Below is a small trained network, with its code and all its weights. Each question gives an input and a class and asks what happens when units are switched off, that is, made to give their printed mean instead of their output.

import numpy as np


def w(rows, s, z=0):
    codes = np.array(rows[::2]) - 128.0
    scale = np.full(codes.shape[1], s)
    scale[-1] = z or s
    return codes * scale


def f(y):
    return np.maximum(y, 0)


def log_softmax(a):
    a = a - a.max(-1, keepdims=True)
    return a - np.log(np.exp(a).sum(-1, keepdims=True))


def net(x, mask):
    res = np.array(x, float).reshape(1, 4) / 4 @ E
    y = f(res @ A[0][:, :-1].T + A[0][:, -1])
    res = res + np.where(mask, y, B[0][:, -1]) @ B[0][:, :-1]
    return log_softmax(res[-1] @ U[:, :-1].T + U[:, -1])


A, B = {}, {}
E = w([
[24,62,150,184],'x0',
[108,247,147,196],'x1',
[127,128,129,127],'x2',
[187,92,245,165],'x3',
],0.012)
A[0] = w([
[68,87,88,95,72],'neuron 0',
[247,168,55,3,57],'neuron 1',
[245,197,205,158,114],'neuron 2',
[115,162,128,159,130],'neuron 3',
[170,44,124,56,176],'neuron 4',
[111,191,48,108,60],'neuron 5',
[175,75,213,169,115],'neuron 6',
[94,188,80,86,81],'neuron 7',
[38,89,73,110,132],'neuron 8',
[41,222,121,214,13],'neuron 9',
[75,77,109,94,124],'neuron 10',
[172,196,106,139,97],'neuron 11',
[50,93,175,254,4],'neuron 12',
[65,179,128,163,56],'neuron 13',
[70,229,134,202,130],'neuron 14',
[59,75,88,91,142],'neuron 15',
[187,86,165,56,40],'neuron 16',
[147,63,191,159,31],'neuron 17',
[241,172,84,56,180],'neuron 18',
[95,70,189,209,105],'neuron 19',
[90,105,114,103,69],'neuron 20',
[216,222,191,167,105],'neuron 21',
[215,21,128,62,75],'neuron 22',
[57,63,77,98,161],'neuron 23',
[39,68,89,64,142],'neuron 24',
[210,207,181,176,111],'neuron 25',
[198,184,190,189,105],'neuron 26',
[68,97,96,82,109],'neuron 27',
[80,162,128,150,72],'neuron 28',
[80,214,22,83,83],'neuron 29',
[168,56,246,165,42],'neuron 30',
[81,52,94,132,121],'neuron 31',
[94,172,80,123,133],'neuron 32',
[102,149,113,102,153],'neuron 33',
],0.0084,0.011)
B[0] = w([
[161,121,121,162,154],'neuron 0',
[2,229,40,145,215],'neuron 1',
[199,79,133,159,215],'neuron 2',
[115,112,145,109,157],'neuron 3',
[63,186,104,111,223],'neuron 4',
[147,82,184,89,166],'neuron 5',
[80,136,149,71,195],'neuron 6',
[126,90,170,93,163],'neuron 7',
[162,135,90,176,188],'neuron 8',
[22,207,57,133,169],'neuron 9',
[143,135,111,170,169],'neuron 10',
[169,105,138,130,165],'neuron 11',
[136,33,226,10,168],'neuron 12',
[83,164,106,117,148],'neuron 13',
[87,109,163,49,208],'neuron 14',
[145,129,98,179,188],'neuron 15',
[147,70,190,89,153],'neuron 16',
[91,201,65,152,152],'neuron 17',
[77,101,176,56,247],'neuron 18',
[60,153,136,79,186],'neuron 19',
[142,119,127,152,135],'neuron 20',
[189,93,130,154,207],'neuron 21',
[114,69,197,27,193],'neuron 22',
[154,150,87,185,204],'neuron 23',
[158,139,93,181,200],'neuron 24',
[181,92,133,156,200],'neuron 25',
[198,81,127,159,192],'neuron 26',
[154,130,115,169,164],'neuron 27',
[97,154,118,122,141],'neuron 28',
[122,72,192,40,202],'neuron 29',
[11,220,59,132,186],'neuron 30',
[149,136,99,168,174],'neuron 31',
[88,143,135,86,174],'neuron 32',
[116,131,117,139,164],'neuron 33',
],0.011,0.012)
U = w([
[49,221,77,131,255],'0',
[120,65,242,58,77],'1',
[253,97,116,237,55],'2',
],0.016,0.0021)

Each question gives the input, the list of numbers given to net, and the class t.
The units are the neurons (one row each of A and B). Each row of codes is followed by its name. A weight is (code - 128) times the scale printed after its matrix; where a second scale follows, it is the last column's (A, B and U).
mask holds one flag per neuron, in row order. A switched-off neuron (its flag False) gives its mean, the last column of its row in B, instead of its output. The means were averaged over made-up inputs and are rounded, as every weight is.
A unit's drop is (log p(t) with every unit on - log p(t) with that unit switched off) / (log p(t) with every unit on - log p(t) with every unit switched off).
The circuit of an input: a set's keep is (log p(t) with only the set's units on - log p(t) with every unit switched off) / (log p(t) with every unit on - log p(t) with every unit switched off). Starting from the 12 units with the biggest drops (on a tie, the unit counted first), units are removed one at a time, each time the one whose removal leaves the highest keep (on an exact tie, the one counted first), for as long as the keep stays at least 0.8.
circuit, biggest first: the units of the circuit, biggest drop first
unit that matters most: the unit with the biggest drop
k most important neurons: the k neurons with the biggest drops, biggest first
drop when u is switched off: that unit's drop, to one decimal
input [0,7,-5,4], class 2: unit that matters most	neuron 18
input [-7,2,-8,-8], class 1: 2 most important neurons	(neuron 29; neuron 5)
input [-2,3,8,0], class 1: 2 most important neurons	(neuron 23; neuron 24)
input [8,7,4,2], class 1: 2 most important neurons	(neuron 12; neuron 1)
input [-6,-8,-3,-1], class 0: 2 most important neurons	(neuron 1; neuron 4)
input [0,6,-4,-7], class 1: 3 most important neurons	(neuron 29; neuron 1; neuron 5)
input [-7,1,8,8], class 2: 4 most important neurons	(neuron 2; neuron 21; neuron 26; neuron 25)
input [0,6,7,-7], class 1: 3 most important neurons	(neuron 29; neuron 1; neuron 5)
input [-8,2,3,-8], class 1: 2 most important neurons	(neuron 29; neuron 5)
input [-6,6,-2,0], class 1: 2 most important neurons	(neuron 18; neuron 14)
input [8,-1,-5,8], class 0: 2 most important neurons	(neuron 30; neuron 17)
input [0,4,-1,8], class 2: 3 most important neurons	(neuron 18; neuron 2; neuron 26)
input [-7,-8,6,-1], class 0: 2 most important neurons	(neuron 1; neuron 4)
input [-5,-6,-4,-3], class 0: circuit, biggest first	(neuron 1)
input [5,7,7,3], class 1: drop when neuron 12 is switched off	1.4
input [4,-6,-6,8], class 0: drop when neuron 30 is switched off	0.6
input [-5,5,0,-1], class 1: drop when neuron 6 is switched off	0.0
input [8,-8,-7,0], class 2: drop when neuron 8 is switched off	0.1
